Below is a small trained network, with its code and all its weights. Each question gives an input and a target symbol and asks what happens when units are switched off, that is, made to give their printed mean instead of their output.

import numpy as np


def w(rows, s, z=0):
    codes = np.array(rows[::2]) - 128.0
    scale = np.full(codes.shape[1], s)
    scale[-1] = z or s
    return codes * scale


def f(y):
    return y / 2 * (1 + np.tanh(0.7978845608 * (y + 0.044715 * y**3)))


def softmax(a):
    e = np.exp(a - a.max(-1, keepdims=True))
    return e / e.sum(-1, keepdims=True)


def log_softmax(a):
    a = a - a.max(-1, keepdims=True)
    return a - np.log(np.exp(a).sum(-1, keepdims=True))


def net(x, mask):
    ids = ['ΓΔΣβεηθμξπτψω'.index(c) for c in x.split()]
    T = len(ids)
    res = E[ids] + P[:T]
    u = 0
    for l in range(2):
        q, k, v = (res @ M[l].T for M in (Q, K, V))
        z = softmax(np.where(np.tri(T) > 0, q @ k.T / 3**0.5, -1e9)) @ v
        res = res + np.where(mask[u], z, O[l][:, -1]) @ O[l][:, :-1]
        u += 1
        y = f(res @ A[l][:, :-1].T + A[l][:, -1])
        res = res + np.where(mask[u : u + 8], y, B[l][:, -1]) @ B[l][:, :-1]
        u += 8
    return log_softmax(res[-1] @ U[:, :-1].T + U[:, -1])


Q, K, V, O, A, B = {}, {}, {}, {}, {}, {}
E = w([
[66,190,41],'Γ',
[150,214,171],'Δ',
[157,121,71],'Σ',
[89,5,108],'β',
[150,24,183],'ε',
[81,103,62],'η',
[236,123,99],'θ',
[37,105,129],'μ',
[79,125,51],'ξ',
[194,227,37],'π',
[201,140,211],'τ',
[72,184,155],'ψ',
[112,78,199],'ω',
],0.017)
P = w([
[155,61,123],'0',
[139,70,146],'1',
[122,81,164],'2',
[124,90,174],'3',
[113,91,190],'4',
[110,92,193],'5',
[112,99,197],'6',
[79,78,227],'7',
[57,60,255],'8',
[66,83,249],'9',
[63,91,249],'10',
[63,96,252],'11',
[68,115,241],'12',
[64,114,240],'13',
],0.0043)
Q[0] = w([
[107,23,82],'0.h1',
[79,120,131],'0.h1',
[2,197,107],'0.h1',
],0.012)
K[0] = w([
[134,99,97],'0.h1',
[87,115,125],'0.h1',
[10,144,56],'0.h1',
],0.013)
V[0] = w([
[74,27,179],'0.h1',
[199,203,110],'0.h1',
[191,254,76],'0.h1',
],0.0059)
O[0] = w([
[125,89,230,16],'0.h1',
[253,16,221,88],'0.h1',
[34,112,160,251],'0.h1',
],0.0037,0.0013)
A[0] = w([
[241,196,207,58],'0.n1',
[112,186,132,243],'0.n2',
[11,90,91,50],'0.n3',
[29,195,171,237],'0.n4',
[81,209,190,59],'0.n5',
[130,130,254,4],'0.n6',
[134,52,66,37],'0.n7',
[22,33,52,92],'0.n8',
],0.0087,0.0036)
B[0] = w([
[207,157,2,154],'0.n1',
[44,99,117,190],'0.n2',
[182,188,63,209],'0.n3',
[58,131,173,254],'0.n4',
[128,156,156,155],'0.n5',
[136,89,82,147],'0.n6',
[234,191,148,129],'0.n7',
[225,165,105,222],'0.n8',
],0.0087,0.0082)
Q[1] = w([
[213,2,56],'1.h1',
[224,83,26],'1.h1',
[193,115,133],'1.h1',
],0.0093)
K[1] = w([
[162,154,109],'1.h1',
[191,158,8],'1.h1',
[135,211,121],'1.h1',
],0.015)
V[1] = w([
[145,77,108],'1.h1',
[163,156,175],'1.h1',
[59,59,251],'1.h1',
],0.012)
O[1] = w([
[1,152,174,1],'1.h1',
[177,122,145,72],'1.h1',
[186,58,30,75],'1.h1',
],0.0059,0.003)
A[1] = w([
[75,111,104,87],'1.n1',
[73,214,74,72],'1.n2',
[171,56,212,3],'1.n3',
[85,175,98,9],'1.n4',
[240,111,89,119],'1.n5',
[4,155,104,145],'1.n6',
[254,46,184,199],'1.n7',
[86,81,21,247],'1.n8',
],0.0077,0.0038)
B[1] = w([
[224,145,148,139],'1.n1',
[173,126,137,201],'1.n2',
[178,245,88,129],'1.n3',
[149,162,68,147],'1.n4',
[20,172,124,157],'1.n5',
[179,80,137,195],'1.n6',
[219,162,43,142],'1.n7',
[134,113,138,244],'1.n8',
],0.011)
U = w([
[220,225,144,136],'Γ',
[113,175,176,218],'Δ',
[108,160,160,166],'Σ',
[122,128,142,67],'β',
[197,101,129,108],'ε',
[139,123,143,57],'η',
[133,5,186,255],'θ',
[113,117,156,149],'μ',
[140,124,146,63],'ξ',
[150,140,119,114],'π',
[13,113,195,238],'τ',
[67,174,67,88],'ψ',
[227,85,116,49],'ω',
],0.012,0.0069)

Each question gives the input, a string of symbols that net reads in full, and the target symbol t.
The units are the heads (3 rows each of Q, K, V and O) and the neurons (one row each of A and B). Each row of codes is followed by its name. A weight is (code - 128) times the scale printed after its matrix; where a second scale follows, it is the last column's (O, A, B and U).
mask holds one flag per unit, layer by layer, with each layer's heads first. A switched-off unit (its flag False) gives its mean, the last column of its rows in O or B, instead of its output. The means were averaged over made-up inputs and are rounded, as every weight is.
A unit's drop is (log p(t) with every unit on - log p(t) with that unit switched off) / (log p(t) with every unit on - log p(t) with every unit switched off).
The circuit of an input: a set's keep is (log p(t) with only the set's units on - log p(t) with every unit switched off) / (log p(t) with every unit on - log p(t) with every unit switched off). Starting from the 12 units with the biggest drops (on a tie, the unit counted first), units are removed one at a time, each time the one whose removal leaves the highest keep (on an exact tie, the one counted first), for as long as the keep stays at least 0.8.
circuit, biggest first: the units of the circuit, biggest drop first
most important unit: the unit with the biggest drop
k most important neurons: the k neurons with the biggest drops, biggest first
k most important neurons of layer l: the k neurons of layer l with the biggest drops, biggest first
drop of u: that unit's drop, to one decimal
input ω Γ ω, target ω: circuit, biggest first : (1.n7 1.h1)
input Γ Γ Γ Γ Γ π Γ ε, target Γ: circuit, biggest first : (1.n3 1.n7)
input τ ε π β, target Γ: most important unit : 0.n8
input Γ ξ Γ Σ Γ Γ, target Γ: 2 most important neurons : (1.n2 1.n4)
input Γ Γ Γ Γ, target Γ: 2 most important neurons of layer 0 : (0.n3 0.n8)
input η θ ω ψ π ω Γ β Γ η Γ ξ, target Γ: 2 most important neurons : (0.n8 0.n3)
input η ψ Γ ξ Γ Γ μ ψ μ, target ψ: 3 most important neurons : (1.n5 0.n8 0.n3)
input Γ τ Γ π Γ Γ ψ μ, target ψ: 2 most important neurons of layer 0 : (0.n8 0.n4)
input ω μ η Γ ψ ε ψ Δ, target ψ: 2 most important neurons of layer 0 : (0.n1 0.n4)
input η θ Γ ξ Γ π Γ Γ θ Σ ε, target Γ: circuit, biggest first : (1.n3 1.n7)
input ψ ε Γ θ β Γ ψ ω, target ω: 2 most important neurons : (1.n7 0.n8)
input Γ Γ Δ Γ ψ τ θ η, target Γ: 2 most important neurons of layer 1 : (1.n5 1.n2)
input ψ ψ Γ β, target Γ: drop of 0.n2 : 0.1
input π ξ Γ ψ ψ Γ Δ η ε θ τ Σ, target τ: most important unit : 0.n4
input Γ β Γ π θ ψ ψ θ Δ, target ψ: drop of 1.h1 : 0.7
input Γ ξ ε Γ β Γ θ ξ Δ ψ, target θ: drop of 1.n5 : 0.0
input Δ μ Γ η τ μ ω τ θ Σ Γ, target ω: drop of 1.h1 : 0.4
